Rows and roughly how far along a hidden order each lies, from 0 to 30:
(in the rows, 100 means zero)
179  89  110  0  115  88  76  91  98  125  117  106  97  91  92  123  100  125  85  108  90  99  42  113  121  120  117  95  105  110  98  93  133  114  94  158  100  89  95  105  112
17
86  94  113  185  96  126  89  113  101  81  94  93  98  94  101  104  99  39  106  96  101  98  126  100  106  85  94  105  97  111  103  89  120  76  105  75  103  105  114  99  116
12
92  88  118  151  102  97  117  97  101  102  97  81  110  68  104  75  93  91  126  103  105  101  107  95  99  93  91  67  97  101  75  98  83  93  117  69  97  135  102  106  103
19
132  110  83  38  117  96  59  99  97  104  103  106  101  100  121  88  103  68  95  119  97  91  68  99  82  107  100  95  100  96  100  97  124  115  94  61  103  79  82  95  116
11
107  76  122  115  82  97  108  100  96  115  98  95  93  93  115  119  97  36  115  99  97  106  109  115  122  110  105  87  104  112  99  95  85  73  119  185  97  102  106  107  123
25
88  102  114  92  83  133  58  121  98  66  91  110  95  96  103  84  107  49  113  101  104  100  112  98  120  86  93  108  97  125  129  82  159  77  81  89  110  70  109  97  146
0
111  107  101  153  99  82  93  95  94  133  101  103  97  106  134  97  98  47  127  114  102  95  109  105  81  108  97  102  102  88  88  102  66  102  109  106  96  95  87  100  105
25
106  95  122  124  105  104  90  102  102  108  109  81  104  69  95  101  95  88  87  90  97  94  128  99  104  89  104  82  97  118  76  92  88  89  116  94  100  128  104  104  114
18
91  92  115  177  95  107  101  107  99  94  94  87  100  85  118  97  96  32  110  100  101  97  111  102  101  90  96  92  98  110  92  95  88  81  113  80  100  110  101  101  116
18
96  103  55  94  98  98  56  103  95  107  89  108  102  104  131  64  101  47  130  129  102  97  89  98  83  103  85  86  96  87  108  94  129  102  95  69  103  74  85  98  133
7
129  106  87  73  116  99  56  101  97  107  104  108  101  102  119  96  104  68  96  115  95  90  73  98  87  100  102  99  98  99  94  96  137  111  88  60  105  91  82  94  121
8
86  103  80  95  97  97  39  103  96  93  84  109  105  104  123  55  102  38  129  131  102  97  87  97  85  101  81  81  95  88  105  90  147  103  92  55  103  67  86  98  131
2
121  98  85  79  106  105  45  105  95  96  99  110  99  104  124  92  105  59  102  119  97  92  90  98  92  102  99  99  100  103  106  94  123  108  92  65  103  74  82  96  127
8
104  123  98  46  105  75  66  96  97  147  114  116  93  103  136  107  101  46  75  107  96  92  78  112  87  119  110  114  105  92  89  98  77  111  111  132  95  98  85  99  106
24
93  77  124  191  92  87  130  97  96  131  99  85  96  88  119  108  95  58  114  96  100  102  122  106  100  106  108  95  101  97  87  97  42  85  126  157  94  118  100  107  100
30
107  91  103  84  88  107  54  107  96  98  96  105  99  94  117  88  101  32  124  110  101  103  93  106  114  106  94  78  102  109  111  86  129  87  99  171  101  76  101  102  142
11

Part 2:
111  92  99  106  103  92  144  79  109  96  104  101  105  104  104  96  77  125  111  100  80  81  111  93  84  70  95  130  100  68  100  85  98  108  90  109  108  101  73  111  100  100  89  120  157  100  115  85  161  123  88  117  74  104  97  96  84
0
115  93  105  108  111  104  98  92  111  103  93  96  94  94  96  95  91  113  118  99  101  83  104  88  78  99  98  108  97  65  97  97  116  99  98  109  103  100  88  103  85  100  68  101  157  96  110  88  137  112  87  106  66  105  100  113  84
29
113  91  102  105  102  92  131  81  109  98  99  99  101  102  102  94  82  124  113  100  83  82  109  91  80  74  96  120  99  68  99  88  104  103  93  109  107  100  80  109  96  101  85  115  159  99  112  86  157  117  86  116  68  106  99  100  93
9
106  94  102  99  109  100  100  85  111  100  99  95  96  95  99  96  109  130  95  98  95  87  98  96  74  101  99  102  99  72  97  103  124  95  106  116  97  95  103  105  86  103  63  109  160  91  104  95  140  80  88  108  65  106  99  126  93
28
107  91  102  103  107  96  118  81  110  99  99  97  99  99  102  97  95  130  101  98  91  84  103  96  75  86  98  110  100  60  98  97  113  101  101  115  102  97  94  109  90  103  72  111  165  92  106  91  140  97  90  113  65  104  97  114  96
24
113  87  103  116  110  102  132  87  106  103  93  99  97  101  105  98  83  117  111  99  94  80  109  97  84  82  95  122  99  30  100  91  98  116  95  111  112  101  74  115  86  101  87  109  162  94  112  81  136  129  94  115  63  103  96  94  87
30
115  93  103  102  108  99  97  87  111  100  94  96  96  96  99  94  89  117  113  100  89  84  105  89  73  95  97  112  97  70  98  94  113  101  97  109  105  99  87  105  86  100  74  108  159  96  111  85  157  111  85  108  64  105  100  109  84
29
111  92  102  103  104  94  116  81  110  98  99  97  99  99  101  95  90  124  108  100  84  83  106  91  78  82  97  117  99  72  98  90  111  99  96  110  102  99  87  105  91  101  76  114  160  97  111  88  158  106  85  114  72  104  99  109  87
18
113  89  103  111  109  101  122  86  110  102  94  98  97  100  103  97  86  118  111  99  94  83  106  95  80  84  95  117  98  41  100  94  106  112  96  112  109  100  78  111  87  102  79  110  156  94  110  84  136  119  91  113  65  104  98  101  88
30
113  92  103  104  106  95  117  81  110  99  97  98  98  99  101  94  85  120  111  100  85  82  107  91  79  77  96  115  98  66  99  90  106  102  95  110  105  100  83  108  91  101  79  112  154  96  113  87  155  113  86  113  66  106  99  104  84
21
112  89  102  107  103  93  134  81  109  98  98  99  102  102  104  96  76  122  114  100  81  81  112  91  82  71  94  123  99  55  100  85  98  108  91  107  109  101  74  110  94  101  88  116  157  98  117  83  157  126  86  116  69  105  98  94  84
14
110  89  101  108  104  93  145  79  108  97  102  101  104  105  106  97  77  127  109  100  81  85  110  95  83  69  94  125  100  57  100  86  97  109  92  110  110  101  66  111  98  101  93  119  155  97  116  85  160  122  90  117  70  104  97  95  88
4
125  83  105  125  106  101  147  86  109  105  85  101  96  105  106  95  42  93  141  102  82  76  125  85  92  59  90  140  96  12  103  74  72  130  76  99  128  110  40  120  90  96  107  106  153  104  127  60  159  187  89  115  58  104  97  57  70
30
115  90  103  107  106  96  115  85  110  100  94  97  98  99  101  94  82  118  115  100  86  82  110  89  77  80  97  117  97  61  99  90  105  105  93  108  106  101  79  108  89  100  79  111  160  98  113  86  151  121  85  111  71  105  99  101  82
26
